Below are the code and all the weights of a small trained network. Each question names an input and a class and asks about switching units off, where a switched-off unit gives its printed mean instead of its output.

import numpy as np


def w(rows, s, z=0):
    codes = np.array(rows[::2]) - 128.0
    scale = np.full(codes.shape[1], s)
    scale[-1] = z or s
    return codes * scale


def f(y):
    return np.maximum(y, 0)


def log_softmax(a):
    a = a - a.max(-1, keepdims=True)
    return a - np.log(np.exp(a).sum(-1, keepdims=True))


def net(x, mask):
    res = np.array(x, float).reshape(1, 2) / 4 @ E
    y = f(res @ A[0][:, :-1].T + A[0][:, -1])
    res = res + np.where(mask, y, B[0][:, -1]) @ B[0][:, :-1]
    return log_softmax(res[-1] @ U[:, :-1].T + U[:, -1])


A, B = {}, {}
E = w([
[154,197,76,72,181,196,107,115,8],'x0',
[130,145,65,115,117,199,176,26,182],'x1',
],0.014)
A[0] = w([
[134,113,131,127,129,115,157,161,187,254],'n0',
[80,123,197,130,132,115,103,205,151,201],'n1',
[117,124,120,133,123,142,137,146,126,111],'n2',
[151,107,170,144,88,65,87,142,151,201],'n3',
[135,184,72,116,139,160,153,83,110,110],'n4',
[115,153,129,130,138,117,97,194,62,177],'n5',
[120,135,154,100,128,144,96,154,102,136],'n6',
[120,107,131,138,94,137,163,66,249,177],'n7',
[106,136,142,122,154,136,143,88,175,102],'n8',
[125,124,112,127,112,130,115,108,119,95],'n9',
[107,103,153,139,157,104,118,154,124,210],'n10',
[139,112,138,104,129,148,171,165,150,87],'n11',
[107,159,113,118,162,72,122,178,77,168],'n12',
[138,167,108,122,104,150,102,146,100,156],'n13',
[148,166,143,93,181,185,113,117,54,128],'n14',
[119,134,75,141,149,150,149,40,177,152],'n15',
[102,141,108,110,143,171,106,83,116,94],'n16',
[143,140,155,151,149,131,82,193,85,187],'n17',
],0.017,0.006)
B[0] = w([
[156,142,228,130,50,137,130,187,254,197],'n0',
[185,146,135,147,173,155,68,138,236,210],'n1',
[142,128,139,116,118,124,123,127,120,128],'n2',
[226,166,161,152,130,113,117,108,194,209],'n3',
[125,228,51,148,150,113,133,113,154,219],'n4',
[100,97,189,97,148,121,100,145,72,203],'n5',
[135,102,146,118,148,111,120,121,82,164],'n6',
[44,67,116,99,40,130,169,118,74,255],'n7',
[139,133,91,83,126,158,171,97,97,167],'n8',
[111,170,107,126,111,97,109,126,137,138],'n9',
[154,193,194,181,96,103,93,156,166,177],'n10',
[129,142,122,109,128,132,137,136,91,137],'n11',
[118,101,185,105,137,115,133,171,69,191],'n12',
[93,166,153,148,138,112,134,170,98,177],'n13',
[80,184,102,135,223,159,117,101,49,241],'n14',
[68,148,75,153,83,185,213,125,163,229],'n15',
[138,186,54,140,151,109,128,104,129,185],'n16',
[63,102,220,110,144,130,109,132,117,200],'n17',
],0.025)
U = w([
[179,162,235,132,129,104,66,201,191,253],'0',
[47,139,224,80,214,102,49,214,28,205],'1',
[26,75,139,82,4,146,253,147,116,215],'2',
[98,247,9,156,172,137,163,107,117,168],'3',
[153,75,107,53,169,126,96,85,167,28],'4',
[142,52,71,45,167,125,96,166,108,19],'5',
[193,94,131,159,90,67,182,108,44,30],'6',
],0.0073,0.0021)

Each question gives the input, the list of numbers given to net, and the class t.
The units are the neurons (one row each of A and B). Each row of codes is followed by its name. A weight is (code - 128) times the scale printed after its matrix; where a second scale follows, it is the last column's (A, B and U).
mask holds one flag per neuron, in row order. A switched-off neuron (its flag False) gives its mean, the last column of its row in B, instead of its output. The means were averaged over made-up inputs and are rounded, as every weight is.
A unit's drop is (log p(t) with every unit on - log p(t) with that unit switched off) / (log p(t) with every unit on - log p(t) with every unit switched off).
most important unit: the unit with the biggest drop
top k neurons: the k neurons with the biggest drops, biggest first
drop of u: that unit's drop, to one decimal
input [-3,0], class 0: most important unit : n15
input [1,0], class 1: top 4 neurons : [n15; n7; n4; n3]
input [0,-7], class 0: top 2 neurons : [n1; n14]
input [0,1], class 2: top 3 neurons : [n14; n4; n1]
input [0,6], class 2: top 2 neurons : [n7; n14]
input [8,0], class 1: top 2 neurons : [n5; n15]
input [0,-1], class 0: top 2 neurons : [n14; n7]
input [-1,0], class 0: drop of n7 : 1.1
input [-3,-3], class 0: drop of n3 : 0.0
input [4,0], class 1: drop of n15 : 1.2
